[[112 103 146]
 [138 149 152]
 [121 101 155]]
=>
[[112 103]
 [138 149]
 [121 101]]

[[130 130 121 103]
 [136 111 146 132]
 [130 112 145 115]
 [133 112 148 134]]
=>
[[130 130]
 [136 111]
 [130 112]]

[[142 151]
 [137 120]
 [128 131]
 [132 139]
 [131 123]]
=>
[[142 151]
 [137 120]
 [128 131]]

[[153 130 120 137 121]
 [153 129 118 136 121]
 [151 131 123 141 120]]
=>
[[153 130]
 [153 129]
 [151 131]]

[[127 115 133]
 [136 134 140]
 [127 118 148]
 [140 122 131]
 [126 103 113]]
=>
[[127 115]
 [136 134]
 [127 118]]

[[127 135]
 [128 128]
 [149 128]
 [128 125]]
=>
[[127 135]
 [128 128]
 [149 128]]

[[129 135 123 111]
 [126 134 124 135]
 [124 152 117 135]]
=>
[[129 135]
 [126 134]
 [124 152]]

[[131 145 127 100]
 [116 139 138 138]
 [125 136 126 132]
 [119 138 128 103]]
=>
[[131 145]
 [116 139]
 [125 136]]
---
[[128 106]
 [141 153]
 [126 139]
 [119  98]]
=>
[[128 106]
 [141 153]
 [126 139]]

[[132 127 142]
 [127 133 108]
 [128 124 108]
 [123 141  98]]
=>
[[132 127]
 [127 133]
 [128 124]]

[[121 149 134 120]
 [135 127 128 128]
 [132 130 124 131]
 [121 126 123 132]
 [136 129 134 129]]
=>
[[121 149]
 [135 127]
 [132 130]]

[[149 119 136]
 [132 124 157]
 [136 123 153]
 [122 130 133]
 [157 116 138]]
=>
[[149 119]
 [132 124]
 [136 123]]

[[111 117 133]
 [130 132 121]
 [140 133 125]
 [149 133 106]
 [120 125 134]]
=>
[[111 117]
 [130 132]
 [140 133]]

[[154 123 138]
 [140 126 119]
 [131 133 134]
 [148 119 122]
 [112 140 136]]
=>
[[154 123]
 [140 126]
 [131 133]]

[[139 128 118]
 [143 132 150]
 [137 136 124]]
=>
[[139 128]
 [143 132]
 [137 136]]
---
[[127 114]
 [120 157]
 [115 119]
 [132 107]]
=>
[[127 114]
 [120 157]]

[[127 108]
 [103 100]
 [135 148]]
=>
[[127 108]
 [103 100]]

[[133 141 150 127]
 [139 147 152 123]]
=>
[[133 141]
 [139 147]]

[[111 104]
 [124 127]
 [128 127]
 [137 143]]
=>
[[111 104]
 [124 127]]

[[131 139 136 102]
 [138 101 132 126]
 [144 132 144 147]]
=>
[[131 139]
 [138 101]]

[[152 114]
 [101 125]
 [126 103]]
=>
[[152 114]
 [101 125]]

[[132 135 119 116 138]
 [132 138 116 116 140]
 [136 148 106 103 155]]
=>
[[132 135]
 [132 138]]
---
[[138 143 156 103]
 [112 103 123 124]]
=>
[[143 156]
 [103 123]]

[[157 145 105 138 145]
 [135 139 116 130 130]]
=>
[[145 105]
 [139 116]]

[[130 125 126 140]
 [130 124 140 137]
 [126 126 127 134]
 [122 126 133 126]
 [132 134  99 132]]
=>
[[125 126]
 [124 140]]

[[136 112 151]
 [142 106 142]
 [118 137 146]
 [146 124 109]
 [135 116 119]]
=>
[[112 151]
 [106 142]]

[[118 118  99 128 131]
 [123 107 106 135 112]
 [139 145 149 139 133]]
=>
[[118  99]
 [107 106]]

[[116 111 126]
 [132 131 126]
 [128 115 106]
 [132 123 130]]
=>
[[111 126]
 [131 126]]

[[106 119 136]
 [129 107 107]
 [116 142 127]]
=>
[[119 136]
 [107 107]]

[[138 123 137]
 [125 127 151]
 [121 127 146]
 [122 124 149]]
=>
[[123 137]
 [127 151]]
